Here is a tiny trained network, its code and every weight. The questions are about switching its units off for an input and a target symbol, where a switched-off unit gives its printed mean instead of its output.

import numpy as np


def w(rows, s, z=0):
    codes = np.array(rows[::2]) - 128.0
    scale = np.full(codes.shape[1], s)
    scale[-1] = z or s
    return codes * scale


def norm(h):
    return h / np.sqrt((h * h).mean(-1, keepdims=True) + 1e-5)


def f(y):
    return y / 2 * (1 + np.tanh(0.7978845608 * (y + 0.044715 * y**3)))


def softmax(a):
    e = np.exp(a - a.max(-1, keepdims=True))
    return e / e.sum(-1, keepdims=True)


def log_softmax(a):
    a = a - a.max(-1, keepdims=True)
    return a - np.log(np.exp(a).sum(-1, keepdims=True))


def net(x, mask):
    ids = ['ΔΘΞΣΨαβγεζμπτφω'.index(c) for c in x.split()]
    T = len(ids)
    res = E[ids] + P[:T]
    r = norm(res)
    for j in range(3):
        rows = slice(2 * j, 2 * j + 2)
        q, k, v = (r @ M[0][rows].T for M in (Q, K, V))
        z = softmax(np.where(np.tri(T) > 0, q @ k.T / 2**0.5, -1e9)) @ v
        o = O[0][rows]
        res = res + np.where(mask[j], z, o[:, -1]) @ o[:, :-1]
    y = f(norm(res) @ A[0][:, :-1].T + A[0][:, -1])
    res = res + np.where(mask[3:11], y, B[0][:, -1]) @ B[0][:, :-1]
    return log_softmax(norm(res)[-1] @ U[:, :-1].T + U[:, -1])


Q, K, V, O, A, B = {}, {}, {}, {}, {}, {}
E = w([
[115,104,19,105],'Δ',
[14,220,158,92],'Θ',
[146,118,139,134],'Ξ',
[214,181,116,42],'Σ',
[193,129,182,131],'Ψ',
[222,182,107,243],'α',
[89,47,122,82],'β',
[165,210,229,128],'γ',
[165,187,218,127],'ε',
[178,169,129,146],'ζ',
[57,140,121,139],'μ',
[135,184,181,130],'π',
[189,141,129,168],'τ',
[82,129,6,118],'φ',
[104,102,104,205],'ω',
],0.017)
P = w([
[81,138,213,134],'0',
[79,198,16,143],'1',
[73,156,1,145],'2',
[112,185,46,165],'3',
[112,142,24,158],'4',
[121,180,63,183],'5',
[74,169,15,169],'6',
],0.0079)
Q[0] = w([
[198,252,57,120],'h1',
[71,122,130,224],'h1',
[107,182,138,137],'h2',
[223,76,171,147],'h2',
[23,146,157,115],'h3',
[104,65,171,87],'h3',
],0.013)
K[0] = w([
[180,99,214,78],'h1',
[32,100,162,252],'h1',
[45,114,106,140],'h2',
[198,164,62,101],'h2',
[45,150,113,103],'h3',
[167,161,50,120],'h3',
],0.012)
V[0] = w([
[113,122,99,91],'h1',
[216,245,72,32],'h1',
[82,115,165,46],'h2',
[82,176,221,139],'h2',
[68,147,37,73],'h3',
[79,64,178,220],'h3',
],0.013)
O[0] = w([
[137,119,203,167,72],'h1',
[235,30,254,73,253],'h1',
[85,161,174,199,52],'h2',
[167,200,196,136,107],'h2',
[170,105,217,171,193],'h3',
[167,181,65,189,95],'h3',
],0.0088,0.0049)
A[0] = w([
[68,196,166,50,202],'n1',
[171,141,57,10,136],'n2',
[153,65,140,139,88],'n3',
[140,189,126,208,60],'n4',
[211,141,162,137,253],'n5',
[228,174,117,169,31],'n6',
[153,174,191,113,187],'n7',
[102,90,125,81,59],'n8',
],0.013,0.002)
B[0] = w([
[37,126,174,2,153],'n1',
[59,136,187,124,254],'n2',
[84,118,141,211,181],'n3',
[241,186,194,157,159],'n4',
[120,168,7,206,197],'n5',
[228,116,44,15,160],'n6',
[12,46,70,153,162],'n7',
[152,111,58,184,146],'n8',
],0.01,0.0084)
U = w([
[147,139,132,71,18],'Δ',
[136,159,73,120,40],'Θ',
[124,20,136,195,240],'Ξ',
[90,85,88,80,160],'Σ',
[243,157,78,121,227],'Ψ',
[220,61,217,38,18],'α',
[86,149,136,79,3],'β',
[34,169,161,89,233],'γ',
[125,160,144,49,190],'ε',
[114,91,165,58,39],'ζ',
[171,137,155,94,29],'μ',
[93,205,83,247,26],'π',
[143,157,133,163,10],'τ',
[101,90,132,184,26],'φ',
[113,219,167,204,117],'ω',
],0.012,0.0039)

Each question gives the input, a string of symbols that net reads in full, and the target symbol t.
The units are the heads (2 rows each of Q, K, V and O) and the neurons (one row each of A and B). Each row of codes is followed by its name. A weight is (code - 128) times the scale printed after its matrix; where a second scale follows, it is the last column's (O, A, B and U).
mask holds one flag per unit, heads first, then neurons. A switched-off unit (its flag False) gives its mean, the last column of its rows in O or B, instead of its output. The means were averaged over made-up inputs and are rounded, as every weight is.
A unit's drop is (log p(t) with every unit on - log p(t) with that unit switched off) / (log p(t) with every unit on - log p(t) with every unit switched off).
The circuit of an input: a set's keep is (log p(t) with only the set's units on - log p(t) with every unit switched off) / (log p(t) with every unit on - log p(t) with every unit switched off). Starting from all 11 units, units are removed one at a time, each time the one whose removal leaves the highest keep (on an exact tie, the one counted first), for as long as the keep stays at least 0.8.
units of the circuit, in order: the units of the circuit, biggest drop first
top k neurons: the k neurons with the biggest drops, biggest first
heads that matter: for each layer, one digit per head in row order, 1 if its drop is at least 0.15 and else 0, layers parted by /
drop of u: that unit's drop, to one decimal
input α γ α μ Δ γ, target Σ: top 2 neurons => [n7; n5]
input μ Δ π Δ γ, target Ψ: top 2 neurons => [n6; n5]
input μ Δ Δ, target Ψ: heads that matter => 011
input γ γ μ Δ Δ φ, target γ: heads that matter => 011
input Σ τ π Δ γ, target α: units of the circuit, in order => [h1]
input Δ Δ β, target Ξ: heads that matter => 000
input γ Δ Δ Δ α π, target γ: top 2 neurons => [n2; n6]
input γ β ω Δ γ, target γ: units of the circuit, in order => [h3; h2]
input γ Δ Δ ε, target γ: top 2 neurons => [n2; n6]
input Δ φ Δ Δ Δ Δ γ, target Ξ: heads that matter => 000
input γ φ Δ, target γ: units of the circuit, in order => [h2; n2]
input γ Ψ Δ γ, target γ: heads that matter => 001
input γ α γ ζ Δ Δ Δ, target γ: units of the circuit, in order => [n2; h2]
input γ γ α ε, target γ: units of the circuit, in order => [h3]
input γ Δ β ζ, target γ: units of the circuit, in order => [h3; n2]
input Δ ζ τ ε, target Ξ: units of the circuit, in order => [h1; n5; n7]
input γ α γ μ ζ μ φ, target γ: heads that matter => 010
input μ π Δ γ γ γ π, target Ψ: heads that matter => 001
input Δ Δ γ φ π, target Ξ: heads that matter => 000
input β γ Σ Δ γ π Δ, target π: units of the circuit, in order => [h2]
input ζ Δ ζ μ ω, target π: heads that matter => 100
input Δ Δ α γ φ φ, target Ξ: heads that matter => 100
input Δ α Δ γ Θ Δ φ, target Ξ: heads that matter => 001
input Δ γ Θ ε α Δ π, target Ξ: top 3 neurons => [n7; n5; n2]
input γ β Σ α Ξ, target γ: drop of n2 => 0.5
input Δ α Δ γ β μ ω, target π: drop of h2 => 0.1
input Θ ζ ε π Δ Δ α, target Ψ: drop of n8 => 0.0
input Δ μ Δ Δ, target Ξ: drop of h3 => 0.2
input μ ζ Δ ε π Δ, target Ψ: top neuron => [n6]
